Below are the code and all the weights of a small trained network. Each question names an input and a target symbol and asks about switching units off, where a switched-off unit gives its printed mean instead of its output.

import numpy as np


def w(rows, s, z=0):
    codes = np.array(rows[::2]) - 128.0
    scale = np.full(codes.shape[1], s)
    scale[-1] = z or s
    return codes * scale


def norm(h):
    return h / np.sqrt((h * h).mean(-1, keepdims=True) + 1e-5)


def f(y):
    return y / 2 * (1 + np.tanh(0.7978845608 * (y + 0.044715 * y**3)))


def softmax(a):
    e = np.exp(a - a.max(-1, keepdims=True))
    return e / e.sum(-1, keepdims=True)


def log_softmax(a):
    a = a - a.max(-1, keepdims=True)
    return a - np.log(np.exp(a).sum(-1, keepdims=True))


def net(x, mask):
    ids = ['αδζηθμξτψ'.index(c) for c in x.split()]
    T = len(ids)
    res = E[ids] + P[:T]
    u = 0
    for l in range(3):
        r = norm(res)
        for j in range(2):
            rows = slice(4 * j, 4 * j + 4)
            q, k, v = (r @ M[l][rows].T for M in (Q, K, V))
            z = softmax(np.where(np.tri(T) > 0, q @ k.T / 4**0.5, -1e9)) @ v
            o = O[l][rows]
            res = res + np.where(mask[u + j], z, o[:, -1]) @ o[:, :-1]
        u += 2
        y = f(norm(res) @ A[l][:, :-1].T + A[l][:, -1])
        res = res + np.where(mask[u : u + 4], y, B[l][:, -1]) @ B[l][:, :-1]
        u += 4
    return log_softmax(norm(res)[-1] @ U[:, :-1].T + U[:, -1])


Q, K, V, O, A, B = {}, {}, {}, {}, {}, {}
E = w([
[145,119,125,159,65],'α',
[120,6,60,108,110],'δ',
[43,177,76,117,143],'ζ',
[59,186,116,206,96],'η',
[134,85,97,7,81],'θ',
[137,82,191,95,142],'μ',
[158,173,154,144,87],'ξ',
[122,230,78,140,117],'τ',
[75,116,44,158,107],'ψ',
],0.02)
P = w([
[240,239,77,77,4],'0',
[119,193,163,136,17],'1',
[134,167,161,121,43],'2',
[111,164,149,124,51],'3',
[114,160,139,99,74],'4',
[111,163,147,100,98],'5',
[121,122,136,95,122],'6',
[113,128,112,91,128],'7',
[120,109,133,92,180],'8',
[113,82,101,81,189],'9',
[98,78,129,75,208],'10',
[74,80,132,75,231],'11',
[13,110,173,58,206],'12',
[46,100,157,63,232],'13',
],0.0038)
Q[0] = w([
[155,81,130,89,76],'L0H0',
[54,93,102,79,146],'L0H0',
[57,110,163,251,142],'L0H0',
[110,151,129,36,68],'L0H0',
[87,117,160,157,55],'L0H1',
[106,117,132,130,106],'L0H1',
[97,111,150,132,82],'L0H1',
[138,149,127,141,148],'L0H1',
],0.021)
K[0] = w([
[198,95,140,199,140],'L0H0',
[96,107,87,169,199],'L0H0',
[34,195,169,177,18],'L0H0',
[111,7,137,58,171],'L0H0',
[151,74,111,83,108],'L0H1',
[115,100,137,101,101],'L0H1',
[108,82,127,94,123],'L0H1',
[145,147,112,141,138],'L0H1',
],0.018)
V[0] = w([
[99,72,180,46,2],'L0H0',
[156,89,111,103,73],'L0H0',
[152,182,88,199,237],'L0H0',
[126,100,138,84,69],'L0H0',
[138,28,151,37,234],'L0H1',
[140,110,120,120,136],'L0H1',
[96,133,111,127,131],'L0H1',
[104,121,126,137,139],'L0H1',
],0.0038)
O[0] = w([
[252,123,106,99,107,252],'L0H0',
[168,146,130,122,82,192],'L0H0',
[2,140,153,154,150,16],'L0H0',
[172,132,116,120,119,192],'L0H0',
[152,6,86,166,209,164],'L0H1',
[139,117,110,127,142,139],'L0H1',
[125,120,132,125,104,133],'L0H1',
[115,118,131,115,109,118],'L0H1',
],0.0044,0.0039)
A[0] = w([
[221,175,87,140,208,13],'L0N0',
[137,85,241,122,161,5],'L0N1',
[145,208,208,100,109,29],'L0N2',
[190,84,188,163,4,39],'L0N3',
],0.016,0.0014)
B[0] = w([
[104,185,148,176,85,142],'L0N0',
[166,100,248,155,254,158],'L0N1',
[179,107,134,225,46,165],'L0N2',
[204,168,54,74,190,254],'L0N3',
],0.015,0.0081)
Q[1] = w([
[208,108,164,216,84],'L1H0',
[64,154,36,226,178],'L1H0',
[170,6,65,58,241],'L1H0',
[110,33,166,126,166],'L1H0',
[184,44,237,80,137],'L1H1',
[176,93,83,153,157],'L1H1',
[183,230,184,177,84],'L1H1',
[103,73,175,75,133],'L1H1',
],0.018)
K[1] = w([
[188,154,157,183,51],'L1H0',
[47,99,77,159,151],'L1H0',
[110,5,125,17,74],'L1H0',
[103,77,211,99,105],'L1H0',
[153,176,215,207,174],'L1H1',
[155,148,141,111,128],'L1H1',
[143,186,39,182,102],'L1H1',
[114,106,188,137,154],'L1H1',
],0.021)
V[1] = w([
[143,168,70,210,161],'L1H0',
[125,108,154,102,128],'L1H0',
[135,220,140,163,245],'L1H0',
[152,177,72,222,169],'L1H0',
[109,179,143,105,152],'L1H1',
[225,118,81,146,93],'L1H1',
[129,148,93,135,150],'L1H1',
[99,255,34,129,225],'L1H1',
],0.0071)
O[1] = w([
[165,175,152,222,92,114],'L1H0',
[123,94,149,99,134,120],'L1H0',
[255,137,243,251,93,31],'L1H0',
[171,174,168,238,98,101],'L1H0',
[109,108,108,97,133,117],'L1H1',
[198,185,96,202,155,253],'L1H1',
[152,162,98,137,114,151],'L1H1',
[165,179,39,92,82,169],'L1H1',
],0.0061,0.005)
A[1] = w([
[46,232,49,173,165,244],'L1N0',
[80,71,13,211,167,185],'L1N1',
[162,58,150,142,180,1],'L1N2',
[112,95,166,248,100,119],'L1N3',
],0.015,0.00096)
B[1] = w([
[224,216,96,144,220,254],'L1N0',
[176,58,85,182,104,232],'L1N1',
[111,142,194,249,71,158],'L1N2',
[18,182,25,98,162,197],'L1N3',
],0.014,0.0074)
Q[2] = w([
[105,109,85,136,112],'L2H0',
[169,139,121,131,134],'L2H0',
[136,94,115,132,179],'L2H0',
[95,145,95,73,154],'L2H0',
[129,119,143,111,112],'L2H1',
[166,165,3,108,150],'L2H1',
[96,125,228,117,130],'L2H1',
[107,121,182,124,121],'L2H1',
],0.05)
K[2] = w([
[104,69,35,145,96],'L2H0',
[164,164,53,173,179],'L2H0',
[162,62,125,123,246],'L2H0',
[76,122,73,1,173],'L2H0',
[191,99,125,68,139],'L2H1',
[19,33,194,84,139],'L2H1',
[163,235,92,151,122],'L2H1',
[169,177,108,135,127],'L2H1',
],0.022)
V[2] = w([
[127,152,149,107,137],'L2H0',
[192,126,128,70,57],'L2H0',
[114,160,140,115,137],'L2H0',
[92,144,144,148,177],'L2H0',
[107,7,166,124,118],'L2H1',
[137,119,213,146,189],'L2H1',
[72,156,93,119,231],'L2H1',
[110,174,191,8,119],'L2H1',
],0.014)
O[2] = w([
[119,134,141,105,138,118],'L2H0',
[70,46,129,76,146,212],'L2H0',
[116,145,133,117,129,111],'L2H0',
[158,184,135,146,123,72],'L2H0',
[215,179,68,189,126,116],'L2H1',
[157,202,187,166,179,2],'L2H1',
[103,144,171,126,88,137],'L2H1',
[132,207,125,3,135,134],'L2H1',
],0.013,0.0094)
A[2] = w([
[225,157,123,131,36,4],'L2N0',
[186,238,200,170,254,150],'L2N1',
[202,48,167,94,213,112],'L2N2',
[134,77,140,247,154,154],'L2N3',
],0.017,0.003)
B[2] = w([
[167,102,201,58,101,174],'L2N0',
[69,27,183,74,156,255],'L2N1',
[56,246,195,196,89,233],'L2N2',
[88,94,231,167,98,245],'L2N3',
],0.014,0.008)
U = w([
[73,59,138,66,116,32],'α',
[198,71,79,255,137,187],'δ',
[91,111,236,177,138,117],'ζ',
[254,114,188,143,70,37],'η',
[30,160,71,212,202,20],'θ',
[173,159,79,84,151,253],'μ',
[141,10,119,196,72,5],'ξ',
[153,120,230,170,243,213],'τ',
[106,218,148,201,55,138],'ψ',
],0.0083,0.0031)

Each question gives the input, a string of symbols that net reads in full, and the target symbol t.
The units are the heads (4 rows each of Q, K, V and O) and the neurons (one row each of A and B). Each row of codes is followed by its name. A weight is (code - 128) times the scale printed after its matrix; where a second scale follows, it is the last column's (O, A, B and U).
mask holds one flag per unit, layer by layer, with each layer's heads first. A switched-off unit (its flag False) gives its mean, the last column of its rows in O or B, instead of its output. The means were averaged over made-up inputs and are rounded, as every weight is.
A unit's drop is (log p(t) with every unit on - log p(t) with that unit switched off) / (log p(t) with every unit on - log p(t) with every unit switched off).
unit that matters most: the unit with the biggest drop
top k neurons: the k neurons with the biggest drops, biggest first
k most important neurons of layer l: the k neurons of layer l with the biggest drops, biggest first
heads that matter: for each layer, one digit per head in row order, 1 if its drop is at least 0.15 and else 0, layers parted by /
drop of u: that unit's drop, to one decimal
input η ζ θ δ η δ θ τ, target ψ: top neuron : L0N2
input μ δ μ δ ζ, target δ: 2 most important neurons of layer 0 : L0N3, L0N0
input μ η α η α μ ξ ξ δ η ξ ζ, target τ: top 4 neurons : L1N0, L0N2, L2N1, L2N3
input θ δ θ η δ η, target δ: 2 most important neurons of layer 1 : L1N0, L1N1
input θ ζ η μ η δ α δ τ ζ, target τ: top 2 neurons : L1N0, L0N2
input θ ξ ζ θ θ τ δ τ δ τ δ ψ ζ, target δ: heads that matter : 00 / 00 / 01
input τ θ ψ μ η μ θ δ θ δ τ η η η, target δ: 2 most important neurons of layer 1 : L1N1, L1N2
input δ δ ξ θ μ α ψ ψ η θ μ ψ, target τ: 2 most important neurons of layer 2 : L2N1, L2N3
input η η ζ ζ α, target η: heads that matter : 01 / 10 / 01
input η δ η δ ξ δ θ ξ θ θ η δ ξ, target δ: heads that matter : 00 / 00 / 01
input ξ θ μ ζ η μ δ θ ξ, target η: heads that matter : 00 / 00 / 00
input ζ η μ δ η α δ ζ τ, target δ: top 2 neurons : L0N3, L1N0
input ζ θ δ μ θ η, target μ: heads that matter : 00 / 10 / 01
input δ η α θ θ δ θ θ μ, target ζ: unit that matters most : L0N1
input μ η δ ψ μ μ ψ ξ, target τ: top 3 neurons : L0N1, L2N1, L1N1
input τ θ τ τ η ζ θ η δ θ ξ δ ξ, target η: top 2 neurons : L0N3, L2N0
input δ μ μ η, target τ: 2 most important neurons of layer 1 : L1N0, L1N2
input θ ζ α δ δ ξ η τ ψ, target δ: top 2 neurons : L1N1, L1N0
input ξ θ ξ η δ θ τ η δ τ μ θ δ τ, target ψ: 3 most important neurons of layer 0 : L0N3, L0N0, L0N2
input α ψ θ ψ, target μ: 2 most important neurons of layer 1 : L1N0, L1N2
input μ τ η τ θ ψ, target μ: 3 most important neurons of layer 1 : L1N0, L1N2, L1N3
input ψ δ δ ξ θ τ δ τ η ξ, target δ: most important neuron of layer 2 : L2N2
input θ ψ μ τ ξ μ μ μ τ, target τ: drop of L1N1 : 0.1
input θ θ μ ξ, target τ: drop of L1N0 : -0.1
input α δ θ α, target μ: drop of L0N3 : 0.1
input μ η η ξ ζ θ θ δ η τ, target δ: drop of L1N0 : 0.2
input τ δ θ τ θ τ η ξ μ η, target τ: most important neuron of layer 2 : L2N1
input ψ τ θ η ζ θ α η ζ ξ θ η ξ, target μ: 3 most important neurons of layer 1 : L1N1, L1N0, L1N2
input α δ ψ ψ, target δ: 2 most important neurons of layer 1 : L1N0, L1N1
